Below is a small trained network, with its code and all its weights. Each question gives an input and a target symbol and asks what happens when units are switched off, that is, made to give their printed mean instead of their output.

import numpy as np


def w(rows, s, z=0):
    codes = np.array(rows[::2]) - 128.0
    scale = np.full(codes.shape[1], s)
    scale[-1] = z or s
    return codes * scale


def f(y):
    return y / 2 * (1 + np.tanh(0.7978845608 * (y + 0.044715 * y**3)))


def softmax(a):
    e = np.exp(a - a.max(-1, keepdims=True))
    return e / e.sum(-1, keepdims=True)


def log_softmax(a):
    a = a - a.max(-1, keepdims=True)
    return a - np.log(np.exp(a).sum(-1, keepdims=True))


def net(x, mask):
    ids = ['βγεπσφ'.index(c) for c in x.split()]
    T = len(ids)
    res = E[ids] + P[:T]
    u = 0
    for l in range(2):
        q, k, v = (res @ M[l].T for M in (Q, K, V))
        z = softmax(np.where(np.tri(T) > 0, q @ k.T / 3**0.5, -1e9)) @ v
        res = res + np.where(mask[u], z, O[l][:, -1]) @ O[l][:, :-1]
        u += 1
        y = f(res @ A[l][:, :-1].T + A[l][:, -1])
        res = res + np.where(mask[u : u + 4], y, B[l][:, -1]) @ B[l][:, :-1]
        u += 4
    return log_softmax(res[-1] @ U[:, :-1].T + U[:, -1])


Q, K, V, O, A, B = {}, {}, {}, {}, {}, {}
E = w([
[158,142,139,198,146,90],'β',
[168,177,184,70,160,92],'γ',
[101,47,119,115,111,66],'ε',
[140,179,148,105,72,73],'π',
[100,205,115,107,148,119],'σ',
[109,250,227,123,103,101],'φ',
],0.02)
P = w([
[127,52,133,94,76,67],'0',
[53,30,161,107,25,122],'1',
[60,2,114,191,130,26],'2',
[162,91,125,82,94,79],'3',
[48,53,163,129,31,176],'4',
[48,52,112,208,151,36],'5',
[188,130,111,96,87,87],'6',
[62,71,162,148,47,197],'7',
[57,100,137,173,172,63],'8',
[231,149,109,108,133,134],'9',
[64,88,172,140,54,201],'10',
[58,74,93,254,162,67],'11',
[220,169,98,111,116,113],'12',
[57,100,180,125,59,219],'13',
],0.0096)
Q[0] = w([
[42,93,99,122,147,211],'0.h0',
[119,56,84,129,153,112],'0.h0',
[247,123,132,145,157,170],'0.h0',
],0.013)
K[0] = w([
[22,70,160,142,90,221],'0.h0',
[93,8,154,34,157,116],'0.h0',
[170,92,174,154,63,116],'0.h0',
],0.011)
V[0] = w([
[77,101,72,105,254,195],'0.h0',
[150,141,74,74,148,140],'0.h0',
[48,191,155,151,152,165],'0.h0',
],0.0082)
O[0] = w([
[164,47,148,127,157,120,8],'0.h0',
[193,30,136,53,254,181,105],'0.h0',
[125,78,163,170,145,120,123],'0.h0',
],0.0072,0.012)
A[0] = w([
[216,44,20,141,181,70,83],'0.n0',
[247,214,188,165,5,95,3],'0.n1',
[194,130,62,1,43,183,212],'0.n2',
[24,102,156,220,136,71,155],'0.n3',
],0.0076,0.0027)
B[0] = w([
[92,74,100,30,76,164,129],'0.n0',
[57,23,160,113,232,156,254],'0.n1',
[2,92,20,1,161,181,164],'0.n2',
[212,172,117,96,123,68,200],'0.n3',
],0.0097,0.013)
Q[1] = w([
[136,110,192,93,201,2],'1.h0',
[123,63,191,184,105,167],'1.h0',
[106,181,134,198,104,25],'1.h0',
],0.009)
K[1] = w([
[123,135,121,175,238,244],'1.h0',
[108,117,187,156,49,143],'1.h0',
[130,181,95,182,189,180],'1.h0',
],0.011)
V[1] = w([
[103,110,255,153,110,139],'1.h0',
[87,34,71,114,135,55],'1.h0',
[158,73,102,212,129,164],'1.h0',
],0.0075)
O[1] = w([
[31,151,253,175,123,22,147],'1.h0',
[111,26,67,201,126,94,231],'1.h0',
[82,106,3,77,133,134,6],'1.h0',
],0.0069,0.013)
A[1] = w([
[204,126,157,234,44,32,65],'1.n0',
[182,238,133,184,32,123,134],'1.n1',
[113,3,189,156,172,77,146],'1.n2',
[168,99,36,31,130,165,2],'1.n3',
],0.0069,0.0061)
B[1] = w([
[46,135,132,108,222,224,198],'1.n0',
[129,1,213,87,55,143,150],'1.n1',
[186,153,144,181,161,201,253],'1.n2',
[141,64,120,133,25,78,149],'1.n3',
],0.0082,0.016)
U = w([
[85,221,68,149,140,124,254],'β',
[197,96,167,172,77,173,195],'γ',
[61,143,100,155,137,221,111],'ε',
[168,110,99,254,179,143,50],'π',
[207,96,176,73,188,125,104],'σ',
[96,105,190,161,97,162,32],'φ',
],0.0072,0.0068)

Each question gives the input, a string of symbols that net reads in full, and the target symbol t.
The units are the heads (3 rows each of Q, K, V and O) and the neurons (one row each of A and B). Each row of codes is followed by its name. A weight is (code - 128) times the scale printed after its matrix; where a second scale follows, it is the last column's (O, A, B and U).
mask holds one flag per unit, layer by layer, with each layer's heads first. A switched-off unit (its flag False) gives its mean, the last column of its rows in O or B, instead of its output. The means were averaged over made-up inputs and are rounded, as every weight is.
A unit's drop is (log p(t) with every unit on - log p(t) with that unit switched off) / (log p(t) with every unit on - log p(t) with every unit switched off).
The circuit of an input: a set's keep is (log p(t) with only the set's units on - log p(t) with every unit switched off) / (log p(t) with every unit on - log p(t) with every unit switched off). Starting from all 10 units, units are removed one at a time, each time the one whose removal leaves the highest keep (on an exact tie, the one counted first), for as long as the keep stays at least 0.8.
units of the circuit, in order: the units of the circuit, biggest drop first
most important unit: the unit with the biggest drop
k most important neurons: the k neurons with the biggest drops, biggest first
top k neurons in layer l: the k neurons of layer l with the biggest drops, biggest first
input β σ γ, target β: units of the circuit, in order	(0.n1 1.h0)
input φ π σ β φ ε π π σ, target π: units of the circuit, in order	(0.h0 0.n2 1.h0 0.n1)
input σ π β φ σ σ ε π γ π, target ε: units of the circuit, in order	(0.n2 0.n3)
input β φ β σ φ β, target σ: most important unit	0.n3
input γ β π σ ε π π γ π φ γ φ, target φ: 3 most important neurons	(0.n1 0.n2 1.n1)
input π π π, target π: units of the circuit, in order	(1.h0 0.n1 0.n2 1.n2)
input ε φ φ β π σ β φ β, target β: units of the circuit, in order	(1.h0 0.n1)
input π ε σ π π β π σ φ φ ε φ, target φ: units of the circuit, in order	(1.h0 0.n1 0.h0)
input β β π ε φ φ φ γ π π β π ε, target γ: 3 most important neurons	(1.n3 0.n2 0.n1)
input π ε σ φ ε π γ σ φ β φ π, target β: 2 most important neurons	(1.n2 0.n3)
input φ φ β β ε σ φ β π φ γ β φ γ, target φ: units of the circuit, in order	(1.h0 0.h0 0.n1)
input γ σ φ φ π γ π γ σ β φ ε, target β: units of the circuit, in order	(0.n1 1.h0 0.n3)
input φ γ σ φ σ σ σ β γ π σ, target γ: units of the circuit, in order	(0.n1 1.n1 1.n0)
input φ ε π σ φ π, target σ: most important unit	0.n3
input β φ φ β π β φ π ε β β φ, target β: top 2 neurons in layer 1	(1.n1 1.n2)
input π σ φ, target π: 4 most important neurons	(0.n1 0.n3 0.n2 1.n2)
input γ γ σ γ π π π φ π σ π π, target σ: units of the circuit, in order	(1.h0 0.h0)
input ε β σ σ φ γ σ π φ, target σ: 2 most important neurons	(0.n3 0.n1)
input φ π σ, target φ: 3 most important neurons	(0.n1 0.n2 1.n1)
input π π π ε σ, target γ: most important unit	0.h0
